Here is a tiny trained network, its code and every weight. The questions are about switching its units off for an input and a target symbol, where a switched-off unit gives its printed mean instead of its output.

import numpy as np


def w(rows, s, z=0):
    codes = np.array(rows[::2]) - 128.0
    scale = np.full(codes.shape[1], s)
    scale[-1] = z or s
    return codes * scale


def f(y):
    return np.maximum(y, 0)


def softmax(a):
    e = np.exp(a - a.max(-1, keepdims=True))
    return e / e.sum(-1, keepdims=True)


def log_softmax(a):
    a = a - a.max(-1, keepdims=True)
    return a - np.log(np.exp(a).sum(-1, keepdims=True))


def net(x, mask):
    ids = ['ΓΠΩαβδζμστφ'.index(c) for c in x.split()]
    T = len(ids)
    res = E[ids] + P[:T]
    u = 0
    for l in range(2):
        r = res
        for j in range(3):
            rows = slice(2 * j, 2 * j + 2)
            q, k, v = (r @ M[l][rows].T for M in (Q, K, V))
            z = softmax(np.where(np.tri(T) > 0, q @ k.T / 2**0.5, -1e9)) @ v
            o = O[l][rows]
            res = res + np.where(mask[u + j], z, o[:, -1]) @ o[:, :-1]
        u += 3
        y = f(res @ A[l][:, :-1].T + A[l][:, -1])
        res = res + np.where(mask[u : u + 8], y, B[l][:, -1]) @ B[l][:, :-1]
        u += 8
    return log_softmax(res[-1] @ U[:, :-1].T + U[:, -1])


Q, K, V, O, A, B = {}, {}, {}, {}, {}, {}
E = w([
[60,147,177,167,204,180],'Γ',
[119,175,125,174,166,211],'Π',
[144,52,135,49,133,177],'Ω',
[10,166,103,114,26,255],'α',
[90,80,88,81,93,83],'β',
[92,39,138,161,12,175],'δ',
[169,172,116,17,149,157],'ζ',
[172,149,68,114,120,176],'μ',
[87,163,212,217,142,151],'σ',
[102,139,114,72,201,94],'τ',
[89,66,139,247,133,166],'φ',
],0.015)
P = w([
[126,165,119,105,130,112],'0',
[182,158,116,104,156,56],'1',
[146,154,113,107,134,89],'2',
[82,181,124,99,119,110],'3',
[13,215,138,100,100,135],'4',
[146,138,55,2,110,143],'5',
],0.0077)
Q[0] = w([
[3,127,142,127,85,157],'L0H0',
[111,123,107,14,107,95],'L0H0',
[124,189,74,141,76,154],'L0H1',
[183,174,200,68,135,125],'L0H1',
[80,107,97,116,165,185],'L0H2',
[141,190,116,138,86,78],'L0H2',
],0.016)
K[0] = w([
[91,156,79,41,251,172],'L0H0',
[154,227,98,206,179,193],'L0H0',
[34,152,120,162,167,79],'L0H1',
[153,70,55,144,83,129],'L0H1',
[85,119,164,121,77,144],'L0H2',
[156,111,120,140,176,169],'L0H2',
],0.016)
V[0] = w([
[133,92,183,104,140,144],'L0H0',
[133,143,98,163,126,129],'L0H0',
[156,143,105,141,127,119],'L0H1',
[175,202,129,159,111,150],'L0H1',
[160,119,247,85,99,150],'L0H2',
[179,150,126,139,33,99],'L0H2',
],0.011)
O[0] = w([
[116,122,203,135,163,107,94],'L0H0',
[154,165,100,150,148,102,128],'L0H0',
[76,151,147,107,96,139,99],'L0H1',
[131,162,143,107,64,226,98],'L0H1',
[82,67,225,96,72,192,3],'L0H2',
[186,205,107,133,3,1,40],'L0H2',
],0.0039,0.0024)
A[0] = w([
[153,158,179,26,156,123,33],'L0N0',
[237,157,163,90,205,67,66],'L0N1',
[61,54,106,88,34,95,44],'L0N2',
[190,65,141,221,65,161,72],'L0N3',
[111,3,33,80,95,135,9],'L0N4',
[186,56,45,66,114,162,253],'L0N5',
[109,244,161,174,167,72,9],'L0N6',
[14,98,66,116,100,147,154],'L0N7',
],0.0068,0.0018)
B[0] = w([
[144,125,202,200,140,66,187],'L0N0',
[117,98,135,191,112,153,180],'L0N1',
[70,84,145,126,204,43,187],'L0N2',
[141,254,163,95,191,88,225],'L0N3',
[39,150,169,172,117,112,186],'L0N4',
[47,214,170,188,153,100,233],'L0N5',
[107,23,113,132,87,193,159],'L0N6',
[165,132,94,162,179,67,252],'L0N7',
],0.0069,0.0041)
Q[1] = w([
[132,161,199,160,194,190],'L1H0',
[64,212,124,155,169,44],'L1H0',
[214,117,121,77,40,153],'L1H1',
[155,254,126,145,210,184],'L1H1',
[96,219,115,161,251,138],'L1H2',
[93,151,88,186,64,93],'L1H2',
],0.0074)
K[1] = w([
[86,105,55,169,79,115],'L1H0',
[88,130,126,154,161,188],'L1H0',
[168,91,149,216,176,66],'L1H1',
[60,168,139,86,50,93],'L1H1',
[1,83,124,98,161,78],'L1H2',
[142,81,147,136,173,144],'L1H2',
],0.011)
V[1] = w([
[92,145,123,49,152,23],'L1H0',
[115,135,156,34,104,199],'L1H0',
[171,188,57,135,123,137],'L1H1',
[204,187,218,100,161,102],'L1H1',
[148,131,3,95,159,55],'L1H2',
[114,158,99,172,54,59],'L1H2',
],0.019)
O[1] = w([
[84,173,168,138,100,37,130],'L1H0',
[160,157,207,183,101,177,7],'L1H0',
[171,228,87,106,108,143,137],'L1H1',
[2,137,109,122,93,180,134],'L1H1',
[120,128,162,250,149,156,161],'L1H2',
[120,58,85,156,51,156,151],'L1H2',
],0.013,0.016)
A[1] = w([
[171,117,132,185,57,158,90],'L1N0',
[137,84,163,207,97,132,16],'L1N1',
[156,77,141,134,13,143,156],'L1N2',
[169,102,156,71,155,255,119],'L1N3',
[199,187,115,115,79,77,158],'L1N4',
[168,98,155,130,23,37,2],'L1N5',
[88,158,168,211,142,77,38],'L1N6',
[189,106,244,155,17,138,117],'L1N7',
],0.0071,0.0028)
B[1] = w([
[125,165,149,69,122,62,165],'L1N0',
[150,93,183,94,165,189,193],'L1N1',
[168,190,134,78,131,65,167],'L1N2',
[196,83,134,254,88,139,169],'L1N3',
[132,113,164,31,217,37,176],'L1N4',
[146,128,121,174,138,247,198],'L1N5',
[184,129,111,115,92,210,255],'L1N6',
[128,131,152,134,136,71,133],'L1N7',
],0.0069,0.0095)
U = w([
[142,140,199,89,254,199,2],'Γ',
[179,160,145,135,189,224,104],'Π',
[123,122,196,91,173,115,116],'Ω',
[189,147,161,158,151,44,97],'α',
[144,122,142,214,152,137,118],'β',
[140,107,127,135,85,62,187],'δ',
[90,177,152,111,143,199,182],'ζ',
[156,232,103,145,144,124,155],'μ',
[164,104,167,88,159,198,131],'σ',
[88,193,162,215,240,87,157],'τ',
[132,121,67,133,234,149,148],'φ',
],0.0063,0.0052)

Each question gives the input, a string of symbols that net reads in full, and the target symbol t.
The units are the heads (2 rows each of Q, K, V and O) and the neurons (one row each of A and B). Each row of codes is followed by its name. A weight is (code - 128) times the scale printed after its matrix; where a second scale follows, it is the last column's (O, A, B and U).
mask holds one flag per unit, layer by layer, with each layer's heads first. A switched-off unit (its flag False) gives its mean, the last column of its rows in O or B, instead of its output. The means were averaged over made-up inputs and are rounded, as every weight is.
A unit's drop is (log p(t) with every unit on - log p(t) with that unit switched off) / (log p(t) with every unit on - log p(t) with every unit switched off).
The circuit of an input: a set's keep is (log p(t) with only the set's units on - log p(t) with every unit switched off) / (log p(t) with every unit on - log p(t) with every unit switched off). Starting from the 12 units with the biggest drops (on a tie, the unit counted first), units are removed one at a time, each time the one whose removal leaves the highest keep (on an exact tie, the one counted first), for as long as the keep stays at least 0.8.
units of the circuit, in order: the units of the circuit, biggest drop first
unit that matters most: the unit with the biggest drop
k most important neurons: the k neurons with the biggest drops, biggest first
top k neurons in layer l: the k neurons of layer l with the biggest drops, biggest first
which heads matter: for each layer, one digit per head in row order, 1 if its drop is at least 0.15 and else 0, layers parted by /
input Π β φ, target β: unit that matters most -> L1H2
input τ φ μ Γ τ μ, target τ: which heads matter -> 000 / 001
input μ Ω φ, target μ: units of the circuit, in order -> (L1H1, L0H1, L0N0)
input φ φ τ μ μ, target μ: which heads matter -> 000 / 010
input τ Π τ φ β, target β: 2 most important neurons -> (L0N2, L0N7)
input Γ Π ζ σ μ μ, target Γ: units of the circuit, in order -> (L1H2, L0H2, L0N5, L1H0)
input Π Γ φ φ β μ, target β: units of the circuit, in order -> (L1H2, L0N5, L0N2)
input φ Π β Γ, target β: units of the circuit, in order -> (L1H2, L0N2, L0N4)
input δ μ φ ζ, target δ: units of the circuit, in order -> (L1H2, L0H2, L0N2, L1H1)
input δ δ μ, target δ: units of the circuit, in order -> (L1H2, L0H2)
input φ δ φ, target δ: 3 most important neurons -> (L0N3, L0N2, L0N4)
input α φ Ω μ, target α: which heads matter -> 000 / 010
input τ φ β, target τ: units of the circuit, in order -> (L0H2, L1H2)
input τ μ ζ, target ζ: units of the circuit, in order -> (L1H1)
input μ Γ τ, target μ: units of the circuit, in order -> (L1H1, L0N0)
input φ ζ δ σ, target δ: units of the circuit, in order -> (L1H2, L0N4)
input τ μ τ δ, target τ: units of the circuit, in order -> (L1H2, L1H0)
input ζ Γ Ω φ, target ζ: which heads matter -> 010 / 010
input τ φ τ Π τ φ, target τ: units of the circuit, in order -> (L1H2, L0H2)
input φ τ Γ Γ τ τ, target τ: units of the circuit, in order -> (L1H2, L0N5)
input Ω Γ μ τ Γ Ω, target Γ: unit that matters most -> L0H2
input Ω φ τ, target Ω: which heads matter -> 001 / 011
input δ φ φ, target δ: which heads matter -> 001 / 001
input ζ ζ τ φ Γ, target ζ: top 2 neurons in layer 0 -> (L0N7, L0N0)
input σ φ τ τ ζ ζ, target ζ: 2 most important neurons -> (L0N5, L0N0)
